In the rows, zero is written as 128.
Each row is followed by its class.
[135 123 136 132 137 141 144 115 153 119  78 107 125 140 130  86 134 136
 151 152 137 123 133 172 142 132 142 117 155  79 148 132 149 115  97  78
 132 123 116 141 111  91 132 161 161  80 139  92  93 129] => K
[109 104 108 147 135 112 153 117 123 132 173 124 119 176 110  80 162 136
 115 142 159 120  98 114 106 150 163 120 137 135 154 152 153 110 110 102
 134 156 146 193 157 132 142 126 116  98 112 111 138 136] => F
[190 120 123 199 136 119 193 110 135 183 100 102 185  98 103  61 174 160
 172 111 119 140 155 188 133 184 145 114 150  78 134 190 128  97 112  91
 189 115 105 144 144 152 161 180 133  84 180  94 115 143] => T
[132 137 125 125 114 128 139 116 117 194 160 135 130 131 121  69 149 174
  78 120 101 110 157 138 122 148 117 147 120 108 153 157 111 106 114 131
 108 124 126 188 110 126 156 155 120 114 114  85 118 148] => G
[180 126 134 145 116 137 204  93  90 109 156 132 168 172 146  82 159 168
 215 170 171  62 150 187 168  87 140 110 113 108  47 175 155  87 104 117
 159 133 122 126  87 110 109 123 155 131 154  83 128 107] => W
[ 90 115 141 105 152 133  95 147 164 188 121 102 119  93  97 141  85 129
 105 119 128 138 139 152 155 132  90 132 122  86 145  93  84 162 113  81
  28 111 114 102 122  98 125 150 158 142 102 138  71 115] => E
[139 131 119 103 111 138 149 128 134 184 177 116 146 163 166  65 151 155
 157 139 172 108 127 139 118 106 147 118 119 115 136 152 131 105  77 125
 128  86 120 168 110 113 123 122 122  72 129  99 119 131] => A
[ 47  67 104 175 139 119 112 112 150  99  95 123  83 163  77 119 117 110
 156 186 173 149 106 144 128 108  94 117 149  63 137  70 167 137  91  39
 110 178 139 150  96  68 111 127 175  61  92 141  80 113] => L
[170 152 154  82  96 140 149 125 123  92 113 117 159 153 185 128 109 132
 169 153 141  92 125 170 166 113 158 135 129 127  98 119 157 119 112 109
 124 126 107 101 104  91 100 143 179 128 117  98 109 116] => W
[188 158 139  61 116 127 185 109 130  89 165 146 172 198 193 151 176 128
 190 166 181  84 127 143 157 131 170 134 126 142  96 149 137  97 130 114
 115 178 139 113 140  96 122  92 132 135 177 129 150 101] => E
[ 88 107 101 129  93  97 121 130  91 146 203 104 102 144 121 118 133 118
 123 118 149 103  91 117  95 123 150 140 143 138 134  92 136 155 118 115
 111 114 133 150 148 166 124 117 115 124  78 130  84 122] => T
[133 126  98 134 131  86 187 110 154 221 149  98 138 127 122  48 168 161
 158 110 118 140 128 172 120 171 184 103 151  87 182 173 139 148  79 104
 209 111  96 140 151 130 167 174 153  64 154  93 119 155] => R
[ 32 139 157 103  92 143 102 118 115  67  93 142  66 188 121 194 109 103
 113 174 120  70 106 129 175 114  98 134 113 133  52  38 175 144 143 100
  68 170 137 105  85  99  70 119 188 181  69 118  76  94] => R
[157 117 136 133 114 144 183 109 114 136 161 120 161 156 139  83 142 158
 189 161 162  84 144 179 153  89 137 114 119 104  87 159 147 106  85 109
 140 114 117 135  92 107 114 137 153 105 137  92 119 115] => W
[159 157 127  77  99 116 159 121  95 163 187 159 129 168 177  96 175 166
 104 132 106  98 142 139 139 148 163 152 143 125 116 162 124  95 122 175
 119 143 139 166 108 110 149 127 123 122 162  95 150 130] => Z
[ 82 117 103  64 111 101 124 118 120 122 179 103  80 190 150 135 119 128
 181 169 158  93 102 147 146  77 166 124 124 118 103  72 157 142 111  94
 115 125 115 102  87  95  99 107 170 123  92 113  61 101] => G
[ 96 112 103  67 122  93 116 138 155 189 189  96 121 140 137 131 106 109
 158 149 158 138  94 127 130  99 147 141 125 113 153 109 120 158 101  85
  84 117 133 110 141 129 124 101 111 116 123 173  79 108] => B
[ 88 130 122  68 100 118 111 141 129 117 145 161 103 190 161 134 144 125
  68 162 103 135  98 108 118 156 148 173 146 124 158 105 151 115 114 141
  82 184 153 181 120  76 132 128 153  74  93 131 133 127] => Z
[101  91 135 139 145 127 152 113 141  97 100  88  93 165 128 106 107 125
 179 164 179 105 102 155 146 107 163  91 148 106  97  92 172 113 101  56
 137 116 110 133 111 104  90 136 173 116  91  81  86 114] => F
[ 63 103 131 131 135 120 119 118 129  76  99 117  80 164 100 148 127 105
 119 157 141 112  90 120 144 147 133 121 135 136 101  81 154 135 136  83
  96 188 147 132 138 104 107 127 158 154  87 128  88 111] => F
[155 163 154  72 100 146 140 103 138  82  58 143 155 141 164 186 127 124
 176 173 112  98 149 159 190 145 141 152 112 121  77 121 137 102 155  90
 100 213 141  80 123  69 120 131 153 162 148 126 115 102] => G
[135  81 124 187 149 112 198  92 117 210 171 102 117 123  86  11 184 187
 120  89 144  92 159 150 121 150 130  80 130  99 122 193 132  85  87 117
 171  92 114 211 120 154 149 159  96 138 148  50 121 151] => F
[ 74 106 131 139 109 168 106 124 111  84 122 154 109 185 137 118 125 120
 117 182 184  73 113 101 120 103  94 142 114 128  95 104 140  90 106 119
  78 153 164 199 113  95  87 108 136 111  61 127 123 117] => A
[117 116 111 149 100  96 142 111 118  95 121  95 111 134 157 170  98 109
 161  94 179  83  93 118 125 125 202 118 186 139 103 103 141 173 149  96
 148 125 126  84 172 158 119 112 163 180  90 130  73 111] => J
[139 114 116 116 141 115 168 114 146  70 123 103 126 200 161 105 149 125
 164 153 184 114  97 160 130 138 202 118 170 113 145 104 170 115  99  76
 183 122 104 160 121  88 116 143 188  70 106  83  93 122] => E
[ 40 112  91  93 123  85  68 134 167 101  74 104  85 154 105 171 113  91
  88 137  83 179  77 113 118 173 173 160 147 114 189  72 147 176 136  72
 111 211 134 124 156  73 140 157 183  87  54 160  68 130] => G
[ 53 113 117 111 109 113  68 142 143  86 116 109  72 160 129 169  83  78
  96 144 156 122  80  94 109 109 134 145 161 144 165  57 141 179 130  77
  57 149 151 115 162 117 112  99 143 138  58 169  60 113] => K
[107 141 116  33 109  91 127 131 126 147 172 114  75 167 168 143 131 143
 170 143 114 113 112 157 170 106 184 128 139 113  82  91 145 150 123 135
 110 129 110  74  79  85 109 115 182 141 144 111  80  98] => Z
[ 67  98 107 107 135 116 106 140 144 215 166  72  84 130 126  70 113 149
 142 116 154 123 115 146 120  90 128  99 123  92 143  98 121 157  64 101
 107  56 102 140  97 109 109 142 153  89  89 110  53 122] => A
[ 96 136 187 128 127 176  94 156 116 118  92 156 122 109 120 130  94 136
  61 151 115  95 152 140 160 121  51 145 112 112 101 102 114 114 127 138
  13 129 140 145  81  90 103 160 154 155  70 105 107 121] => W
[214 174 140  84  86 121 186 113  82 118 174 129 170 165 195 107 178 152
 199 144 151  75 133 172 157 130 193 131 140 128  70 145 153  96 132 141
 163 115 116 122 114 147 120 122 130 132 178  74 128 118] => T
[158 137 140 120 116 148 161 106 152 152 101 159 192 127 127 128 146 138
 150 175 129 123 163 153 150 139 102 150 108  88 136 179 107  87 115  91
  80 201 159 138 144  89 153 130 108  89 157 142 134 123] => G
[ 87 118 102 165 113 102 161 103 128 154 137 129 126 156 100 102 171 133
 117 135 131 113 113 138 116 172 134 127 141 118 150 148 146 141 106 102
 162 175 149 156 169 128 155 135 131 105 120 133 119 128] => R
[133 126 135 136  83 130 141 121 120  50 108 120 145 147 142 171 106 101
 145 139 174  94 107 127 139 124 159 144 146 163 108 123 150 136 148  99
 123 171 147 107 163 129 116 122 150 157  90 144 101 116] => W
[194 176 131 108  97 119 165  98 106 151 167 132 160 119 149 153 167 155
 148 106 109  86 161 144 160 150 152 157 104 163  96 174 103 111 171 154
 146 168 139  95 150 148 161 116  83 211 187 119 142 114] => G
[112 159 131  99 102 131  98 140 130 181 129 118 118 108 126 110 134 142
  77  84  83 130 136 127 142 173 129 139 127 125 137 120  96 149 123 137
  98 122 122 135 139 122 144 163 139 137 124 123  93 140] => A
[143 148 141 104  96 126 125 129 121 183 173 112 149 100 150 125 112 127
 105 108 135 102 140 121 138 120 125 166 123 148 126 141  96 121 132 135
  94  94 137 152 147 167 143 128  67 189 137 124 105 122] => B
[131 115 109 178 127 120 149 106 134 177 131 131 140 114  90 100 145 152
 108 119 117 124 151 139 119 158 121 145 131 113 151 165 101 119 130 106
 134 157 144 158 156 138 171 139 104 131 123 128 103 135] => G
[123 126 140 105 121 125 131 136 124 127 113  93 119 140 142  92 104 143
 146 137 137 112 119 175 153 114 148 111 140  93 117 104 156 132  91  99
 127  92  94 121  89  90 101 174 196 104  87  80  80 124] => W
[184 161 149  73  86 157 140 124 126 145 152 152 179 143 188 126 133 126
 165 159 158 115 145 134 143 114 130 157 126 120 131 150 117  98 110 128
  71 147 136 146 119 109 138 119 109 121 170 113 155 124] => L
[163 120 111 143 121 130 184 100 155  76  94 106 144 172 153  99 145 117
 199 157 175 121 115 161 128 128 194 112 172 105 147 153 175 108 106  64
 184 143 118 126 145 108 137 128 149  76 154 114 102 122] => K
[ 88 102 149 138 127 156 104 124 141 160  97 133 109 123 100 103 112 141
 130 166 139 125 150 158 153 107  72 125 118  66 119  94 127 116  92  85
  51 133 123 158  60  78 116 154 157  97 116  92  97 123] => L
[123 130 133 142 106 128 126 126 130 118 100 142 145 125 156 141 114 120
  87 118 130 120 109 111 117 161 162 152 165 122 160 125 124 142 133 107
 104 156 147 151 168 120 143 140 141 114  95 128 126 131] => J
[144 135 148 136 123 161 141 114 155 125  78 139 165 123 116 115 140 132
 134 169 128 128 149 159 153 136  86 141 120  88 138 153 126 101 109  83
  69 168 149 132 128  91 141 135 123 102 159 133 123 118] => K
[110 112 134 104 147 120 126 133 139 116 129  85  99 151 140 121 104 131
 143 131 168 103 112 162 150 114 147 116 148 108 119  71 132 147 106  83
 114  73  88 121  94 108  97 143 196 142  83  84  53 116] => E
[101  98 133 183 138 139 126 119 120 176 141 103  85 113  93  55 121 161
  80 114 140  94 144 148 113 109 103 119 148  98 154 122 121 128  94 109
 105  66 116 184 101 143 135 152 125 120  98  74  77 139] => K
[ 79 107 106  95 114 115 123 131 136 134 165  91 100 173 156  93 121 129
 171 155 203 105  89 131 116  77 157 103 132 114 129  91 156 132  71  98
 131  85 118 151 103 103  90 119 160  73  75 111  64 122] => A
[ 62 118 145 127 122 143  82 138 127 148 102 117  76 117 100 130  93 141
  64 135  99  99 139 133 144 126  77 150 112 107 120  71 111 130 124 108
  40 123 128 148  90 103 111 157 151 151  57 105  72 121] => G
[130 134 145 109 116 144 115 126 136 196 128 114 127  83 121 125  77 153
 141 134 120  99 165 155 162  94  98 139 102 103 106 119  86 133 121 102
  47 103 117  99 107 122 121 133 128 164 113 113  77 116] => G
[ 79 162 129  52  90 134  68 156 118 152 154 128  98 141 152 124 118 125
  60 115 105 126 103  97 125 142 128 151 119 142 145  82 110 153 115 149
  53 123 133 150 128 110 119 134 148 122  78 130  86 134] => A
[143  82 118 202 126 127 188 103 154 129 105 113 163 132 142  76 126 143
 171 135 200 106 116 155 105 116 169 103 168  83 147 151 148 114  80  68
 173  93 119 171 130 129 131 143 146  64 102  91 108 134] => J
[130 126 127 117 135 129 129 139 129 156 165 126 133 155 133  88 150 144
  62 111 143 119 120 118 108 162 132 148 141 133 176 131 108 128 105 126
 105 103 134 200 136 126 142 141 129 109  98  99 119 140] => E
[172 136 141 137  77 142 152 129 118 150 168 117 186  94 150 116 102 134
 113 103 168  93 142 126 118 117 131 150 134 161 146 172 106 127 122 130
 101 107 142 139 168 160 143 131  89 161 106 124 124 139] => W
[ 82 116 118  88 129 125 106 135 142 124 126  94  78 155 130 100 105 123
 132 150 137 126 100 152 136 101 151 122 150  86 157  73 156 155  90  81
  90 101 109 121  97  88 109 139 175  84  97 107  62 118] => K
[173 189 139  94  90 141 136 125 119 158 136 150 172 115 158 116 168 142
  94 103  89 122 148 126 145 188 135 157 127 141 129 171  91 112 139 164
 116 159 144 141 164 125 163 145 105 138 174 128 140 137] => A
[ 70  97  97 194 136  89 106 111 125 166 104  92  73 117  60 100 133 141
 110  96 104 154 122 152 126 161 136 121 160  87 147 101 145 161 118  83
 147 149 112 147 119 119 158 171 167 108 118 112  64 129] => L
[ 81 121 147  57 109 135 101 147 143 150 130 153 101 146 148 158  98 122
 119 179 115 123 124 136 159 109  99 153 121  92 117  91 113 125 105 110
   7 159 145 114 101  67 108 115 156 113 108 150  99 102] => Z
[ 67 103 120 164 113 127 144 123 125 176 147 106  90 138 103  82 120 143
 106 128 167  83 116 135 110 120 113 116 137 115 137 110 140 144  84 105
 120  85 127 174 124 149 116 143 139 125  66  94  84 135] => R
[128 156 134  10  70 138 107 149  86 130 231 123 128 165 207 178  97 100
 164 163 173  69  96 119 135  68 156 144 122 149  96  74 128 149 131 134
  31 109 135  94 117 145  86  79 120 166 105 153  93  99] => T
[154 153 147 116 102 141 148 107  92 148 176 141 118 145 145  89 154 156
 108 124 124  59 156 143 145 116 109 132 125 125 100 145 121 103 128 152
 100 114 137 148 106 139 137 120  99 173 158  82 120 119] => K
[114 124 145  93  94 149 120 125 121  75 105 104  84 162 169 156  78 111
 200 165 204  80 112 145 160  72 147 121 145 119  71  55 162 130 119  81
  93 104 110 107  67 104  72 117 179 157  98  91  70 104] => L
[ 90 105 123  88 137 122 118 139 164 120 142 127 133 166 139 153 110 103
 135 165 173 127 101 124 127 124 126 142 137 115 156  89 123 145 102  68
  49 156 140 130 147  85 116 109 149 103  89 165  98 111] => E
[ 95 154 142 113  93 138 123 131 139 186 126 149 152  92 113 154 122 116
  84 115  93 122 146 119 139 172  95 158 121 132 154 142  92 161 128 121
  48 176 155 115 190 135 162 138 103 159 127 163 125 131] => R
[184 142 122  67  79 131 178 128 118 165 231 123 188 147 185  98 132 142
 190 142 188  93 129 140 125  77 165 134 117 144 128 181 126 124  89 139
 110 103 130 122 135 135 130 103 100 119 143 127 142 124] => W
[136 148 118  33  96 109 130 136 118 165 201 130 155 151 168 115 130 135
 151 146 117 123 111 141 137 114 150 142 105 133 139 130 133 150 102 136
  87 149 127  97 127  91 130 121 140 104 129 140 124 114] => W
[ 78 145 125 109  99 120 120 125 134 184 161 152 140 126 109 134 149 124
  80 140 104 122 122 115 123 159  95 157 109 127 159 137 108 150 114 131
  62 182 163 146 169 123 154 129 101 129 118 157 140 127] => R
[ 83 100 113  97 129 123 110 137 157 158 126 106 107 144 130 105 100 128
 129 164 139 133 111 140 117 111 140 136 127  93 177  96 126 134  86  78
  90 123 118 152 112  87 122 150 158  67  68 118  81 132] => G
[150 186 143  68  76 134 119 124 114 116 145 130 139 133 175 174 135 117
 135 102 132  84 126 114 160 148 148 149 122 172  79 125 108 135 162 154
 110 151 145  88 157 133 121 110 114 207 145 135 109 109] => A
[101 113 136  85 134 133 116 140 177 115  80 122 141 147 141 139 112  92
 130 170 140 162  90 120 131 157 143 138 132 111 175 117 140 124 106  63
  62 183 146 144 166  80 125 136 140  79 102 151 122 123] => F
[147 167 169  95  80 169 123 128 112  90 134 143 143 142 202 165  98 112
 135 137 176  48 130 107 145  96 115 157 130 170  72 114 113 104 139 147
  73 113 150 135 133 139  90  98 107 196 100 118 112 108] => A
[200 130 116  87 108 113 181 134 137 207 186 104 152 123 204  55 130 166
 165 110 169 116 136 152 111 108 204 128 165 115 162 186 112 103  85 148
 160  43 102 163 122 145 148 135 115  95 147  69 120 146] => Z
[121 161 153  92 105 128 128 129 125 213 151 102 125  85 147 132  91 142
 151 115 129  83 150 162 167  98 111 119 119 116  97 117  94 165 111 124
  68  75 109  73 123 148 115 133 133 195 132 107  82 114] => R
[144 103 113 130  93 119 166 118 112 149 207  94 125 141 172 110  88 130
 166 119 231  61 119 108  92  61 154 142 138 163 136 134 118 114 111 131
 144  56 125 156 150 191 120  96  83 182  67  89  75 131] => G
[ 83 169 111  29  85 109  70 147 122 172 188 128 117 125 159 164 122 109
  88  96  95 134 103  87 127 143 150 162 123 163 146 101  98 185 138 160
  54 159 146 102 167 119 141 109 116 152 112 175  89 121] => A
[150 151 134  40  96 134 136 125 109 158 200 120 129 158 206 141  99 137
 185 162 172  67 131 131 145  56 151 145 111 147  97 116 113 119 124 136
  74  94 126 107 103 128 103  85 111 171 116 109  99 103] => G
[131 137 143  75 101 139 140 119 111 117 189 136 137 163 170 157 133 112
 135 151 176  83 108  96 131 108 151 147 122 177 109 137 123 123 139 134
  66 163 166 143 160 142 121  77  85 180 119 130 139 112] => F
[121 151 125  86  98 115  88 136  89 183 182  94  74 126 147 103 110 150
 100  80 121 111 128 123 133 118 160 133 144 134 130  94 121 159 129 153
 113  71  95 146  87 147 126 150 152 168 113  64  94 138] => L
[ 97 103 129 187 116 128 124 129 109 136 121 112 117 117  98  98 126 128
  90 125 123 107 122 143 113 153 114 138 150 104 133  98 129 124 115  97
 111 116 125 176 130 145 125 166 139 109  79 111  86 138] => T
[ 41  84 123 115 119 146  83 145 154 141 113  92  50 154  99 112  88 120
 136 150 167 147 104 129 123  92 121 111 138  90 138  41 153 160  81  66
  75  90 101 149  56  92  89 147 187  83  60  97  58 127] => L
[118 132 122  97 134 105 130 117 175 115  64 107 141 136 121 154 133 103
 162 158 108 166 106 165 170 174 172 144 148  91 136 115 150 131 134  57
 144 188 127  97 144  83 138 158 159  93 158 152  85 111] => B
[121 132 167 130  95 155 103 151 127 118  97 126 137  99 140 111  76 125
  61 123 124 100 130 135 130 135  93 155 132 131 144 101 116 124 108 118
  60 101 125 155 115 110 110 173 144 136  55  97 104 138] => W
[ 41  81  88 165 125  99  91 137 160 134 117  83  83 128  96 123 104  99
 108 111 173 147  75 105  87 142 140 120 154 125 182  87 127 172 100  70
 133 125 134 147 174 125 126 133 145  96  43 169  52 133] => A
[ 99 129 142 131  94 137 129 114  99  71 131 151 125 178 118 153 132 129
 118 173 136  80 118 139 159 117  98 149 111 134  70 102 153 123 134 107
  76 195 156 125 113  94 102 119 162 155  90 136 112 102] => W
[ 30  94  98 131 131 102  97 111 117  95 146 111  55 187  96 153 106 122
 137 169 143  96  95 128 133  84 133 134 131 122  95  59 167 152 128  85
  96 157 128 124  85 106  92 109 186 148  52 134  41 101] => G
[105 132 128 110 116 133  91 146 123 193 199 110 101 121 125  74 113 143
  55 105 128 111 127 112 100 102 107 140 133 129 187 112 104 154  93 138
  58  58 123 170 110 150 132 130 107 130  97 106  94 146] => K
[127 127 124  89 146 113 141 130 154 202 144 104 132 109 112  82 134 145
 136 118 110 158 125 145 141 158 155 112 123 102 161 150 115 139 106  99
 101 132 116 127 142 112 148 155 129 101 150 111 116 139] => F
[173 131 170 126 103 162 167 119 124 144 128 145 142 117 168 109 101 161
 159 167 171  63 169 171 166  80 108 136 132  99  65 145 113  67 111 127
  68  90 130 138  76 113 101 124 124 150 141  75 119 110] => Z
[ 84  85 109 144 138 119 111 133 174 143 107  85  96 137 113  73  95 117
 126 146 169 141 100 143  98 104 132 108 159  83 197  95 147 144  75  51
 105  87 118 153 123 102 119 144 147  56  78 117  60 131] => K
[123 160 101  65 109 100 143 113 128 118 140 112 119 174 150 131 170 132
 193 136 123 131 104 155 157 145 202 109 138 120  92 113 153 148 122 113
 171 170 117  79 133  89 129 128 175  99 160 127  86 109] => A
[151 153 140 122  85 137 145 117 119  65 109 157 160 170 192 172 132 108
 124 138 158  96 103 105 126 151 182 162 171 147 121 130 144 123 148 118
 113 175 158 140 176 123 129 111 134 134 111 128 148 114] => J
[141 140 133  76 115 113 143 129  90 170 216 106 111 150 176  70 140 153
 110 110 156  82 114 109 115 112 169 123 130 162 129 137 123 115 114 162
 107  79 122 180 128 156 123 121  98 162 113  61 128 139] => F
[ 75  95  91  94 130  99 110 147 150 138 171 114 119 212 152 117 141 113
  67 140 182 140  64  83  62 158 160 154 157 144 220  91 161 142  86  96
  96 153 146 205 173  97 136 112 140  56  32 141 122 135] => E
[201 177 139  54 117 121 164 115 117 210 176 103 161 126 179  89 156 168
 169 122 109 105 152 180 180 127 168 136 116 112  92 160 116 106 122 146
 154  82 101 114  91 133 138 140 111 157 206  78 117 117] => B
[ 77 112 115 123 137  95  99 133 154 152  92 103 113 129 105 120 130 112
  75 126  90 166 103 130 128 184 141 162 148 106 179 108 134 139 121  89
 122 160 131 161 152 106 151 166 140  95 108 142  85 133] => B
[189 150 130  92 103 109 162 129 105 198 170  91 145 115 165  83 152 159
 176  99 125 107 140 168 142 142 184 116 143 115 112 144 117 132 119 130
 155  68  94 117 125 164 135 154 130 136 166  79  99 135] => T
[159 138 141 162 108 143 144 106 106 181 136 145 139 110 110  86 148 166
 106 109 116 109 170 139 139 153 106 138 134 107 120 164 111 106 128 132
 111 144 129 169 110 137 157 148 122 139 161  84 135 143] => L
[113 130 141 130 135 122 111 130 132 116 117 113 113 126 117 160 114 121
  86 104 128 104 126 130 147 155 121 142 147 135 117  94 101 149 149 105
  80 135 129 123 147 130 126 140 151 191 101 125  81 114] => E
[ 87 116 125 167 132 121 107 113 165 145  38 120 116  98  64 118 139 142
  67 120  57 153 145 159 144 198 107 154 131  81 154 114 115 135 130  82
 116 193 130 147 130  83 163 192 161 101 100 115  82 140] => G
[108 139  99 101  86 100 110 114  95 107 177 119  87 180 147 137 137 115
 147 128 153 108  95 116 125 120 179 135 153 149 112  91 160 150 138 123
 137 151 128 132 118 126 127 108 149 150 121 116  94 112] => L
